Each row has a class, written after it.
[ 62 -48 -29  22   6 -14 -32 -30  27   1  15   4 -37  51  -8  17 -46  40
 -54  -1 -55  14   4 -27  34  -2 -35  51   5 -43  -5   7 -25 -10 -16 -11
  32 -38 -18  35  43 -59 -36] -> K606
[ 15  -1   0   1 -17  46   5   4  21  -7  -7  10 -13 -10  -3 -24   2   3
  -4   4 -13   3   8  -2  29  22   8   1   5  -1 -18 -28  20  -2  12 -12
   3   7  -7 -12  20 -14  12] -> K594
[ -3   3  -1 -17 -28  26  -9 -20  26 -27 -30  20 -16 -15 -13  -5  -1  10
  -9   0 -24   7  -9  -6  19  21  -2   3  12 -10   9  -7  14   9 -10   2
   0   9   6  -3  15 -14  11] -> K401
[ -2  11  18 -28 -12 -24  -5  14   3  14  -8  -1  -7   6 -31 -46  -7  15
  -4  -6  -6 -19   2  -5 -21   1 -19   9  -8 -12   1  -3   5  -2 -17   6
  -1  -7   5  -7 -17 -10  -1] -> K918
[ -9 -12   7   1  -6  -8   6 -13   7 -18  13  20 -14   8   5   5 -11  -2
 -17  16  -7  12   5   3  29   9  10   2  -3  13  -8 -13  23  22   9 -15
  -6   0  15 -15   2   2   2] -> K401
[ 14  11   3  14   0   9   9 -13  -2 -13  -9  14  -3  -8  -8 -12   8   1
  -8  -8 -15   7  15  16  16  -9  -8   2  16  19   2 -26  26  28  24 -16
   9  29   0  -1   0  12  -2] -> K849
[-13  13   2  -7  -6  13  -7   7  12 -16  12   1 -10  -3  18   7 -15  21
 -15   8  -3 -11   7   6  27   7   0  -5  12  -2  -4 -16  19  -4   8   4
   3   7  -5  -2   9   3  19] -> K779
[ 18  -2  17 -31  19  23 -14 -41   5   1  23  45   6  -4  16 -21  -9 -17
 -18   5 -15 -21 -39 -18  23  -6  40 -13  -7 -45  22  48 -28 -35   3  12
  35 -15  21  11  14  23  -7] -> K779
[ -3  26  15  -5   6   9  -1  25  25  -1   5   9  -2 -16  11 -42  -9  -3
 -15 -10  27 -27  -4 -10   9 -31 -31  27 -12  -1   2 -12   3 -12   5  17
   4  16  -9   6  -6 -24  34] -> K826
[ 13  -2  14  -2  18   4   3  -3  -2  28   1 -16   8 -12   5 -30  11  -9
  14 -13   8 -19   5  12 -10  -4 -10  11 -11  -9   7   7  13 -12  -7   3
   9  14  -6  -2   2  -6  -3] -> K594
[-17  13  18  -8 -27  31   7 -15  -1 -14 -12 -15 -14 -10 -19 -30  -3   5
  -7   6 -27  14  -3 -12  14  25   4   0  11 -16  -2 -19  -7  10  -3  -2
  -2  -8 -10  -2  -2 -15   5] -> K918
[  0   3   6  20 -15  -3  -8   4   5   4   0 -15  10   0   7 -12  -5  -5
  -7 -13  15  -8 -15   8  12  11  -7  33  -2  -2   1   2  -4  -5  30   2
   1  -4 -16  -6  -6 -11  19] -> K634
[-16  11 -15  21 -16 -16  27 -32   2 -16  -3  15  11 -37   2 -13  -8  -5
 -16  -8 -11   7  15  24  12   9   9  11  22  -2 -21 -12  -3  23  22  -3
  -8  11   6  -7  -1  -7  -5] -> K634
[ -5  -9 -27 -21  51 -10  10  32   2 -17  17  21 -40  25 -31  27 -21 -15
  28 -10  -6 -14 -20  24  53   9   7 -20 -29  -6  22   8  -3  72   0  35
  27 -31 -63  73  20 -41  18] -> K826
[ -8   5   5   5  -1   5   2 -20  -1 -23 -14  -6 -11 -34  -7 -11  -3   8
  -6  17 -17  26  16  -2  10 -21   2   7  20   3 -14 -14   1  15  10 -16
 -12   6  11   3  -3   3 -10] -> K849
[ -3  -8  -4 -19   4   0  -3   0  16  17   1  -8  15  18  -7 -29   5  -6
  -5 -22  11  -5  -3 -15  10  -6 -23   9  -2  -7  -8 -34  22  -2  12   6
   2  -9  -2   6 -19  -4  47] -> K401
[-14  11 -14 -21 -20  -4  -2  -7  19 -28  -3 -12  -4 -27   0   2 -20   3
  -6  -3 -12   0   9   8  15  10   2  -5  12  11 -12 -25   6   0   3  -4
   0   9  14  12   6   8   4] -> K606
[ 21  16  -1   4   0  -9   2  23  -8  -2  32  66  -6  11  -8 -24  19  28
 -41  10  -3 -25  35 -25  41 -34  -6  23 -13 -17  -1 -19  55 -26  18 -16
  14 -20 -25  -5  52 -27  -9] -> K849
[  2  17  18   7 -23  21 -12 -16   4   6  -3 -12  -8 -25   5   3  -8  18
 -10   5 -18   6  -6  13  24   2 -18  12   6   4  -3  -3  -3 -13  20  16
   2 -16  -5 -28  -1   0  30] -> K826
[ -13   45   21   37   61  -54  -27   33   54    3   34   72   -7  -29
   26   -5  -11   15    5   23   14  -24  -22  -43   36 -114  -28  -32
    6  -67  -11    4  -39  -31   31   -2   -8  -24  -22  -15  -19   49
   -1] -> K606
[  0  -2  11  16 -23  22  16  -3  19  -8 -16  22  -1 -32  33  26  12  26
 -24   6 -15   5   9   0  24  -1  -1 -10  21  23   3 -15  -1   4   7   2
 -25   1  -3  12  14 -18  -8] -> K90
[-11   4   2   3  -2  14  -5   6   9 -32   0  -3 -12 -27  -2   5  -9   7
   2   8  -6   8   4   6  26  -8  18  10  19  -2 -19   3  -5   3  -1  -4
 -17   5 -10 -14   1 -14   0] -> K634
[ -7  19   4  -2 -13  26 -15 -12  16 -12 -19   7 -26  -9  -6  -2   0  -9
  13   9 -21  14  16  12  13  -7   9  -2  14   0 -10 -34   2  16 -11 -11
  25   8 -11 -19  -4 -26   4] -> K918
[ 23   8 -21  20 -12 -56 -74  67  41 -23  18  41 -47  15  -8   8 -37  17
   1   1  -2 -38  -5 -13  44 -25   5 -35 -19  -6  -9 -14   3   3  27   6
   6  19 -20 -66  32  40  20] -> K826
[ -5   6 -31  -7  -7 -17   8   5  -9 -35 -23  19   0 -19 -14 -11 -12   2
 -13  -6 -14  -9  20 -16  24  -7  14   2  29  -2 -12 -31   4   7  22 -21
   0   0  -1  -1   9 -23  11] -> K918
[ -6  28  11   1 -25   7 -10 -23  11 -13  -2   8 -10 -25   2 -20 -21   5
 -11   1  -2  -6  -1   6  27  19 -10   3  11  15   1  -2   8  12  -1   5
 -12  10   7  -7   8  -3  11] -> K826
[ -2  17   8 -20  11  13   3  13  18   4   8   2   6 -13   3 -51   8  -2
   4   4   5 -20  -3  -2  -5   8 -20  30 -18 -15  -6 -17   9  -8 -13   5
   0  -1 -18  10  -7 -42  27] -> K594
[  5  10  -5   7 -14  40   6  10  20 -31   5  13  -6   3  17  -9 -12  -1
  -5  10 -17  -4  11 -12  28   3   5   8  -9  13  -2  -2  10  18  23 -17
  -1  -7   2  11   2  -3   3] -> K401
[  3  -2   3  -2   2  -8   3  -8  -3 -10  -3 -21  -6 -50  -4 -24 -31   0
  -2  -3 -15  15  -4   7  10  -2  -3   8  13  -6 -12  -8   2   3   3  23
  12   2   4   9  13 -18  20] -> K594
[  3  14  -2 -17   6  -8  12  -8  20 -10  -5  24   7 -22 -15 -59 -26  -6
   4  -7   7 -17   4 -23  18  -3 -40   5  10 -31   6 -14  10 -12 -16   2
  19  -1 -16  14   1 -20  11] -> K606
[  3   2   6 -16 -16  21  -7 -10   5 -17  -1 -20 -18 -14  12  -1 -17   0
 -21  10  -1   7   9  -1   7   8   8   3  17  22 -11 -13   5   4 -11 -14
  -1   0  11  -8   5 -27 -10] -> K918
[  9 -12   2  15  -6  29  -1 -14   0 -22   0  -1  -6 -29  -7   4  -9  -4
 -19  16 -19  26  -5  -6  18   4   1  22  18   8  -2 -22   1  -4   3  -8
   1   0 -18 -10  24 -24 -21] -> K594
[ 19  22  62   0  29 -45 -59  33 -31  30  29   9 -12   2  62  -7 -18  42
   0 -16   5 -13  -2  28  29  66   6 -36  -5 -26  -9 -20  14  38  48  34
 -15 -29 -27 -46  38 -26  -9] -> K779
[-27  24   6  -7 -10  33 -12  -3   7  -2   6 -19 -15 -14  -1  25   2  -1
   6   5 -14   9  12   1  30   4   5 -24   3  18  -4 -15  -4   2   5  16
 -11 -20  -3  14   2  -1  -2] -> K90
[  8  14  -1   6 -20  15  -6  -1  19 -26  -5  17  -7 -25  -8 -10   6  15
  -2   9 -12  30 -10  -3  22 -14  -8  -2  12  -4   1 -28  23   5   1   8
  17  12 -19 -12   2   5  24] -> K849
[  7  16  16   7  -5 -12 -16  -4  32   8 -18  21  -5 -13  -5 -36   4   5
   1   6   4  -7 -19 -27  16 -26 -24  28  -5 -13   8   0  -3 -23   3 -17
   0  12  -1  -3   0 -10   5] -> K849
[ -4   3   6  13  -7  26  22  -9  12  -9   3  -1   0 -10 -19  -4 -13  13
 -17  -3 -21  15  27   0  26  -2  -4   8  19  17 -27 -18  16  11  33  -9
  -3   3   4  -3   2 -14  18] -> K858
[-13  15 -21   4  -5   2  -8 -22   8 -18  -2  20  -8  -8  11  11 -27 -14
  -6   9  -8  -7  19   0  17  -4   0   5  14   4 -18 -12  12  11  16 -29
   2 -11  14  -8  14 -21   8] -> K401
[-25  25  17  18 -20  28  -6 -12  21 -16   8  18  -9 -15  12 -32 -21   0
 -13   8 -20  -2   5  -3  32  -7   2   2  12   7 -15  -3  -3  18  27  -2
   0  10  -1  14   1  -1  -6] -> K779
[ 23 -13  31  33   3 -34 -59 -15  25  -1  22 -52 -54   5  34 -14 -46  18
  23  -6   0  -1  -1  40  22  22 -24  38  -5 -12 -12  39  -7  22 -79   6
  -8  45 -15 -36  14 -52 -10] -> K826
[  8   3  18   4  -3  15  17   7  -5  19   8  -7  -6  19 -11  -2  14  13
  -7 -19  -6 -24   2  -8  20  -9 -28 -16  -1   8  -4  -1   2 -21  -7  10
  -6   5  19  18   0  -8  20] -> K858
[ -6  34  26   2   4 -16  -7  23   6   1  -1 -11  -1  -9   5 -20  17  15
  -2  -8  15 -14   0   6   7  -4 -14  26  -8 -11  16 -18   5  -9  -6  24
  -8 -11  -7   9  -7   8  29] -> K826
[-24  19  -8  23 -29  14  -8 -11   0 -45   4   4 -16  -5   1 -12  -8  -8
   2  11  -1   9  24 -19  24  18   9  -4  -3  -1 -13  -6   9   9 -11  -3
   5  15  12  -7   8 -25  14] -> K858
[ -5  19  14  -2  -8  15   4   6  22   1  -3  -1   8   3   3 -27 -14  -1
  -2   3  14  10 -15 -30   3   3 -29  13  -2 -11   6 -15   7 -15 -11   3
  -2 -28   8   1 -17   0  25] -> K401
[ -3  38   8  10 -13  50  -1  -7   3 -35  -4 -18 -15 -29  11  -5   2   1
   3  25  -8  18  24  -8  35  23   0  -4   9  25   4   2   5  19  11   4
  -8 -13  -7  -1  -3  -9 -16] -> K634
[-27  25  -9  45 -21   7 -29  27  22 -25  -5 -20  -9  33 -56 -54 -18  -8
 -10   6 -47  13  22 -82  37  -3   8  26  -4  14  -8  -8  -8 -14  65 -27
   5  -3 -11 -28  -6  44  -1] -> K779
[-17 -27  -7  -2 -39  61   8   8  73  26   9 -25 -14   1   5 -28 -45 -12
  -9  45 -23  21   5 -65   8 -40  23   1 -25   3 -35  17 -35 -36   5 -13
  13 -77  -4  38  -1  -2  52] -> K90
[-13  -4 -17   7 -15  27  34 -21  19 -24   8  13  -7 -20  -1  19 -14   5
 -34  12 -20  12   1   0  31 -13 -21   9  18   9 -16 -17   5   6  17  -9
 -10 -16  10   4   0  -8  -1] -> K401
[-44  29  24  21  -1 -18 -23 -32  -3 -34  22 -52 -17 -15 -36 -42 -15 -43
 -53   1  25  26 -23 -37  12  24 -10  13  22 -33  -4 -55 -20 -27   3  22
  -1   1  24 -49  -6  41  25] -> K634
[-14  19   5   9  -2  -8 -13  -3  20  -7  -6   2  12 -23  -1 -34  -9   1
 -15 -13  24  -9 -21 -14   1 -28 -37  22  14  -8   3 -12  12  -2   8  -7
  -9  16 -15   6  -8  -9  21] -> K849
[  9  33  89  -1  23  58 -76 -19 -45  14 -26 -29 -32  -7  32 -22  57 -20
  22 -14   2 -37  -8  -8  22  10  -4  -5   0  14  41  61  -4 -19 -40  14
  -5  -9  -5 -29  15 -42  -2] -> K826
[  9 -64 -29  39  10  28  15  20  37  23  19  -2   0  36 -40  46 -22 -19
 -15 -46  27  52 -46 -19  48 -17  50  36  12 -14 -34  68   9 -25  90 -27
  27 -55 -40   2  14   3 -30] -> K606
[-19  17 -12  -7  -4  -3  10 -23  21 -13  -4   5   3 -34   2 -17 -27 -17
 -16 -10  -4 -15  33   0  38  16  -3  -6   4  23   2 -23   8  10  22   1
   3   1  16  -8   5   3   3] -> K90
[ -2  10  20   4  10 -45  -2  24   0  -1   2  -3  -7  -6 -15 -42 -28 -15
  -5 -18  22 -20 -23 -20  15 -12 -17   2  12  -9   3 -12  -8 -10  -3  -1
   0   0   1 -10  -6  -4   7] -> K918
[ 21  -2   7  -9   6 -25   9  22  13  21  -7  -2   5   0 -11 -46 -10 -15
   0 -25  11 -25   2   1   7 -13 -15   8  -7  11   4 -10   7  -2  20   0
  28  -9   1 -12 -18   1  10] -> K918
[ -1   4  14  -1 -13   2  -7   3  19 -10  -7  24  10  -3 -11 -28 -14  -1
  -9  -9  14 -13  -8 -21   4  -1 -10  15  -2   0   8   4   6 -10 -15   1
   2   0   6   7   2 -20  11] -> K858
[  3  -7 -29 -34  17 -20  -6 -35 -45 -49  -1  23  23 -19  -1 -20 -20 -34
   3  -4  11   9  41  22  26  76  38  21  10 -11  -3 -33  22   4  15 -13
  28  10  19 -82   8 -15 -38] -> K779
[-19  26  26 -20  -5 -50   8 -46 -37   5  58  15  18   0 -47 -79 -32 -45
 -11  40  11  15  -4 -39   7  21 -11   2  -6  30  18  16  28  -5 -17  10
  12 -29  15  13 -11  22 -37] -> K779
[-13  17   4  12  -6  16  19   5  -1 -32 -11  12  -7 -30  14 -21   3   3
 -14   1  -4  -2  24  -3  25   7   6   2  20   2  -1 -12  18   1  17   5
  12  26   6 -10  10  -4  -2] -> K779
[ 62 -27  59  46  25 -30 -14  42 -43  25  43  52  15  34  27 -15  27  -4
  16 -15  19 -18  -9  51  13 -26  -6 -13  -2  29   8 -27  29  59  31 -24
 -19  29 -48  -5   6  18 -69] -> K849
[-24   9 -10 -14 -24  25  12 -10  -1 -34  -5  18   0 -28 -13 -13 -16 -13
 -20   4 -17  -5   9 -15  32   8   1  -8  13  -3 -13 -28  -8 -12  20 -11
  -1 -30  10   5  12   2 -10] -> K606
[ 15 -38  -8   9  -3 -83 -13  13  59  13 -20  17 -14 -16 -46 -36  27  15
 -27 -47  15 -11 -47  10   9 -12  -5 -10  39 -37 -11 -14  10  26  -5  41
  -8  -1 -29  24   4  17  50] -> K634
[ 65 -48  55  26   0 -29  -6 -10 -17  15  30 -49   1  -1   9 -11 -50  22
  27 -29  -6  24 -14  51  11  49  -7  19  -2  28  17  79  28  19 -37  19
  15  26  -6 -44   3  -9 -28] -> K858
[-58   9  32  12  11 -70 -25  -5 -21  53 -12   3  30  -6 -12  32  25  25
  15 -26  -3 -11 -25   0  10  25 -27 -28 -21  -7  43   5   1  -8  41  19
 -34  13 -40 -95  -8  45 -51] -> K779
[-11   6  23   6  -8  10   7  10   2 -11  -2  -7  -9 -20  22 -12  -6   1
   6   7 -21  14  21   3  15 -20   8 -19  11  14 -18 -29   2  10  -3   2
   8 -15   7  21  -3   3  20] -> K606
[ -8   0  15   4 -13  11 -15  -4   8 -28 -25   3 -18 -26 -15  -8   6  -5
  -8  -1 -19   3  24  -6  23 -10  11  -4  14  17 -12 -30  -3   6   7   1
   0  18  19  -9  14 -11   6] -> K858
[ -6  -1  15   1  11 -12  11 -14   7  14  -1  13   9 -11  -1 -31 -12  -1
 -11 -15  18   1 -10   7   0 -36 -20  14  -9 -17  10  -2  15   6   5  11
  22   9   5  13 -15   9  14] -> K849
[  8  12  -7  -4  -6 -10  -5   9  29  -5 -12  -8  17 -24  18 -49   5   3
   2  -8  19 -18  11 -18   4   5  -4  12  -2 -22   1 -11   2 -15  -1   6
  -2   6 -10 -16  -8  -1  34] -> K634
[ -2  16 -17  -3 -13  33 -19 -10  15 -28   5   8 -15 -19  -4   1 -13 -10
  -3   8  -8  -3  10   7  10   2   1  -2  15  12 -23  -4  -7  14   1 -10
 -10  18  -7 -16   5 -27 -24] -> K634
[-19   6  48 -26  17 -47  -4 -33  27   2 -55  67 -13 -40 -17 -56  -2  21
   1  33 -19 -33 -16 -22  -2  -3  -2   2   1 -31  25  10  12  27  38 -43
 -27  82 -25 -26  16 -14  30] -> K849
[  0  13  22 -10  -1   6   5  -6   1  -6  -3  -6  -8 -15   2   1   2  -4
   3   5 -11  -8  11  -1  11   5   2 -20   0  22   2 -19  -1  -5   1   2
   0  25  25  -4   6   2  17] -> K858
[  5  14  -9  20 -17  17  -7 -22  20 -17 -18   9 -12  -6   4   7 -15  -4
 -16  -2 -13  15   4  -7  19   4  -5   6  23  -4 -11 -22   1   4  28 -15
   6  -4  27 -15   4   7   6] -> K401
[-19  22   6  -1  -7   0   5   4   3   7   6   4  12  -4 -15 -48   6 -10
   5 -13  24 -26  -5 -14  20 -19 -33  11  -4  -9   3 -11   2 -16 -17  13
 -14  -5  -8  12 -20   2  23] -> K826
[-24  39  46 -37   0  39 -48 -85 -20 -22   1 -18  53 -25 -15 -22 -20  -7
  -4  13 -33  33  37 -11  68  47  15  67   3  24  28 -48  17 -25  -6 -12
   3 -57   7 -37  -4 -10   1] -> K858
[  0  23  16  -3 -14 -24   0  11   8  12   3  -7  -3  -1   7 -33   1   7
 -11 -17  12 -14  -5  -8  10  -7 -14  -1  -1 -11   2 -27  13 -23 -13  15
  17   3  12 -15 -10   1  35] -> K918
[-17  15   9 -13  -9  25   6 -12   8 -16  -7  -9  -1 -37   2 -16 -11   6
  -2   3 -10   7  17   5  22   6   9 -15   5  -2   0 -11   8   9   2  19
   1   4  -3 -17  -1   8  15] -> K634
[ -8  12   3 -22 -13  11 -15  10  16  13  18 -24  -3   1  -6 -28   5   2
 -16 -16  -1 -24  -4  12 -23 -16 -24  23   6 -11 -19 -16   9 -39 -21  21
  19  18   4  -4  -5 -14  30] -> K779
[ -4  25  34 -17  22  -2 -13  -5  18  20  11  17  15 -14   6 -45   3   0
 -10  -3  14  -8 -11 -12  -3 -40 -19  14  -6 -12  12 -20  20  -9 -11   4
   9  -5 -18  15   1  -7  24] -> K849
[  7  16  -5  16  -2  15  18  -9  19   0   4  12  -7  -5   9   2 -12  12
   3  11  -7  25   2   5  19  -2  -2  14   6  -4 -19  -5   8   6  13 -24
   3  -6   0  -3  -1 -13   3] -> K849
[ 23 -15 -13 -29  34 -16 -39  -7  -4  47  95  17  13  11 -17 -12 -14 -20
  25 -19   0 -38  25  35 103 -56 -21 -29 -26  12  -6   2  43 -27   0  37
  54 -57 -34 -33   3  41 -34] -> K779
[ 18  36  24  16 -16 -16 -17  -9  21  -5  41  84  -6 -22  49 -90  19 -20
  20  27  20 -69  12  10  73  11 -22 -22 -35 -25   9 -45  31  23   5  -5
   7  43 -34  -5  27 -12   1] -> K594
[  5  11  -3  11  19 -35 -11 -21  26   7  36 -11  37 -36  10 -47 -44  11
 -34 -33  -5  -1 -24 -58  47 -18 -14  39 -20 -42  16  50 -16 -36  78  17
  14  -4 -27   8  18   5 -22] -> K606
[ -4   4   8  14 -25  37  -7  -9  27 -28 -11   1 -15 -17   6   7   1  -4
   2  12 -17  21  23  10  35  19  22   8  16  16  -7 -38   3  14   5 -12
  -5  18  -7  -5   9  -6  -7] -> K90
[-12   0   0   5  -5   6  -5 -18  12 -12 -21   5 -11  -8  20  36  11  -3
   4  15   0  24  11 -10  25  26  31 -11  12  20   1 -16  -3  13  15 -17
 -21  23   6   3   7 -16  -9] -> K90
